Below are the code and all the weights of a small trained network. Each question names an input and a class and asks about switching units off, where a switched-off unit gives its printed mean instead of its output.

import numpy as np


def w(rows, s, z=0):
    codes = np.array(rows[::2]) - 128.0
    scale = np.full(codes.shape[1], s)
    scale[-1] = z or s
    return codes * scale


def norm(h):
    return h / np.sqrt((h * h).mean(-1, keepdims=True) + 1e-5)


def f(y):
    return np.maximum(y, 0)


def log_softmax(a):
    a = a - a.max(-1, keepdims=True)
    return a - np.log(np.exp(a).sum(-1, keepdims=True))


def net(x, mask):
    res = np.array(x, float).reshape(1, 2) / 4 @ E
    u = 0
    for l in range(4):
        y = f(norm(res) @ A[l][:, :-1].T + A[l][:, -1])
        res = res + np.where(mask[u : u + 8], y, B[l][:, -1]) @ B[l][:, :-1]
        u += 8
    return log_softmax(norm(res)[-1] @ U[:, :-1].T + U[:, -1])


A, B = {}, {}
E = w([
[127,34,134,210],'x0',
[1,167,125,70],'x1',
],0.0083)
A[0] = w([
[195,9,158,211,101],'L0N1',
[183,105,195,96,57],'L0N2',
[151,111,166,204,118],'L0N3',
[126,118,145,75,216],'L0N4',
[70,111,173,108,106],'L0N5',
[98,136,76,143,172],'L0N6',
[153,160,134,169,69],'L0N7',
[207,98,50,99,2],'L0N8',
],0.012,0.0025)
B[0] = w([
[140,93,128,85,255],'L0N1',
[38,182,245,118,156],'L0N2',
[76,148,1,99,185],'L0N3',
[137,96,86,210,163],'L0N4',
[90,70,139,90,173],'L0N5',
[164,82,208,175,155],'L0N6',
[111,91,157,211,146],'L0N7',
[135,111,223,253,167],'L0N8',
],0.0069,0.01)
A[1] = w([
[71,139,65,97,254],'L1N1',
[81,253,253,129,92],'L1N2',
[31,62,119,95,153],'L1N3',
[166,74,173,43,51],'L1N4',
[70,66,135,84,201],'L1N5',
[169,109,132,114,136],'L1N6',
[79,151,138,70,44],'L1N7',
[59,183,105,91,105],'L1N8',
],0.0069,0.0024)
B[1] = w([
[205,107,146,153,221],'L1N1',
[127,107,101,114,203],'L1N2',
[114,38,33,58,255],'L1N3',
[120,106,154,117,138],'L1N4',
[136,1,119,192,238],'L1N5',
[157,79,138,143,146],'L1N6',
[85,102,140,185,165],'L1N7',
[135,122,139,157,184],'L1N8',
],0.0095,0.0059)
A[2] = w([
[196,1,150,148,135],'L2N1',
[198,188,179,139,169],'L2N2',
[145,106,248,121,107],'L2N3',
[141,118,194,190,101],'L2N4',
[213,161,49,138,63],'L2N5',
[191,208,158,150,72],'L2N6',
[198,104,155,195,67],'L2N7',
[85,48,52,63,250],'L2N8',
],0.0088,0.002)
B[2] = w([
[144,102,71,58,250],'L2N1',
[118,204,113,130,156],'L2N2',
[104,185,151,122,150],'L2N3',
[127,174,137,169,155],'L2N4',
[118,155,2,42,143],'L2N5',
[103,91,105,136,150],'L2N6',
[117,149,170,153,168],'L2N7',
[254,61,105,183,238],'L2N8',
],0.009,0.012)
A[3] = w([
[109,183,138,130,39],'L3N1',
[128,197,178,143,61],'L3N2',
[230,9,153,122,130],'L3N3',
[155,220,172,47,6],'L3N4',
[254,205,112,23,91],'L3N5',
[203,143,182,206,194],'L3N6',
[169,250,237,139,36],'L3N7',
[220,255,188,176,49],'L3N8',
],0.0078,0.0016)
B[3] = w([
[196,69,100,188,137],'L3N1',
[172,204,154,254,143],'L3N2',
[165,31,81,68,248],'L3N3',
[146,99,119,170,140],'L3N4',
[84,130,220,94,149],'L3N5',
[88,142,67,116,155],'L3N6',
[183,188,112,177,156],'L3N7',
[112,96,111,213,159],'L3N8',
],0.0097,0.012)
U = w([
[84,174,240,75,65],'0',
[123,229,157,213,240],'1',
[147,184,200,91,2],'2',
[99,169,199,105,10],'3',
[169,51,88,83,204],'4',
[87,248,82,28,132],'5',
[53,152,183,142,24],'6',
],0.018,0.0074)

Each question gives the input, the list of numbers given to net, and the class t.
The units are the neurons (one row each of A and B). Each row of codes is followed by its name. A weight is (code - 128) times the scale printed after its matrix; where a second scale follows, it is the last column's (A, B and U).
mask holds one flag per neuron, layer by layer. A switched-off neuron (its flag False) gives its mean, the last column of its row in B, instead of its output. The means were averaged over made-up inputs and are rounded, as every weight is.
A unit's drop is (log p(t) with every unit on - log p(t) with that unit switched off) / (log p(t) with every unit on - log p(t) with every unit switched off).
most important unit: the unit with the biggest drop
top k neurons: the k neurons with the biggest drops, biggest first
k most important neurons of layer l: the k neurons of layer l with the biggest drops, biggest first
drop of u: that unit's drop, to one decimal
input [-8,0], class 5: most important unit : L2N5
input [-4,-2], class 1: top 3 neurons : L1N3; L0N3; L0N8
input [-2,-5], class 1: top 2 neurons : L1N3; L1N5
input [-4,1], class 5: top 2 neurons : L2N5; L0N1
input [-7,2], class 5: 3 most important neurons of layer 0 : L0N1; L0N2; L0N5
input [-4,-1], class 5: 2 most important neurons of layer 0 : L0N5; L0N1
input [-5,1], class 5: 3 most important neurons of layer 0 : L0N1; L0N2; L0N5
input [-7,-3], class 5: top 3 neurons : L2N5; L1N2; L0N6
input [-5,0], class 5: top 3 neurons : L2N5; L1N3; L1N5
input [-5,-2], class 5: 2 most important neurons of layer 1 : L1N2; L1N3
input [-7,-4], class 1: top 2 neurons : L1N3; L0N3
input [-7,-5], class 1: drop of L1N3 : 0.9
input [-8,-2], class 5: drop of L2N5 : 1.0
input [-6,-8], class 1: drop of L1N3 : 0.0
input [-3,-6], class 1: drop of L1N3 : 1.2
